Read these off the array that follows. Rows and columns are numbered from 0.
1) Which number is the entry at row 0, column 0?
2) Which number is the entry directly below +0.42?
3) Which number is the entry directly below -3.48?
4) Which number is the entry in row 0 and column 2?
5) Which number is the entry at row 0, column 1?
6) Which number is the entry in the top-right corner?
7) Which number is the entry directly below the largest entry?
8) Which number is the entry just left of -1.23?
[-0.46 -0.29 -0.12 -3.72 +0.03 +2.28 -0.48 +0.78 +4.62 -3.48]
[+0.42 +3.86 +1.49 -3.08 -0.27 -1.52 +4.77 +0.85 +0.86 +0.69]
[-4.83 +1.77 -4.16 +0.64 +0.16 -0.72 +2.33 -1.64 +0.16 +0.68]
[-4.83 -1.11 -0.76 +1.52 -0.77 -1.87 -1.82 -0.28 -2.48 -3.34]
[-4.90 -1.00 -1.13 +1.45 -0.65 -1.99 -1.63 -0.11 -2.26 -3.32]
[-0.64 +4.39 -1.69 -0.67 -3.03 -0.01 +4.15 +1.95 -0.80 +1.24]
[+5.70 -0.51 +0.84 -1.02 +1.30 +2.21 +0.46 +1.93 +1.95 -1.33]
[-4.71 -3.84 -0.59 +1.06 -1.23 +1.70 -2.96 +0.63 -0.77 -2.01]
[+1.65 +1.63 -3.29 +3.55 +1.21 -0.53 +3.29 -0.58 -2.77 +2.77]
[-2.92 -0.41 -0.97 -1.16 +3.28 -1.39 +1.97 -1.33 +1.40 -4.87]
[-1.10 +1.82 -5.42 +2.46 +1.55 -1.08 +0.36 -3.33 -0.58 +1.49]
[-2.87 +2.44 +2.77 -3.39 -1.28 -3.45 -0.71 -2.04 +1.26 +0.41]
1) -0.46
2) -4.83
3) +0.69
4) -0.12
5) -0.29
6) -3.48
7) -4.71
8) +1.06

Questions about the table below.
1) What is the entry just right of -11.29?
2) What is the entry just left of the largest entry?
3) What is the entry just left of -9.79?
((-4.50, -1.30, -1.98, 1.38, -4.63, -5.55, -3.73, -0.96, -6.16, -1.99), (-14.78, 11.64, -20.61, 3.83, -3.06, 9.52, 15.43, 2.58, 4.95, -25.58), (0.93, -7.75, 5.72, -2.05, -3.81, -9.79, -11.29, -3.56, -8.22, 7.69), (-8.30, -0.86, 1.87, 10.97, -13.82, -18.63, -12.01, 3.60, -20.09, 2.11))
1) -3.56
2) 9.52
3) -3.81

Questions about the grid below. Rows and columns are numbered from 0.
1) What is the entry at row 0, column 1?
2) What is the entry directly below -0.57?
3) What is the entry just left of +2.54?
4) What is the entry at row 0, column 2?
5) What is the entry just left of the largest entry?
6) What is the entry at row 0, column 0?
7) What is the entry directly above -3.29?
8) What is the entry directly below +1.44?
[-0.66 +1.84 +1.44 +1.68 +3.88 -0.57 -3.45 -1.12]
[+4.00 +2.54 +6.02 +1.22 -5.15 +0.51 -3.29 -2.62]
1) +1.84
2) +0.51
3) +4.00
4) +1.44
5) +2.54
6) -0.66
7) -3.45
8) +6.02

-32   18   36   -2
The first entry from the right -> -2
The second entry from the right -> 36
The 1st entry -> -32

Questions about the row below.
1) Give the fifth-last entry.
2) Give the entry just right of -8.
3) Give the third entry from the left.
4) Give the 2nd entry from the right.
[ -8  14 -11  46 -12 -49 -29 -36]
1) 46
2) 14
3) -11
4) -29
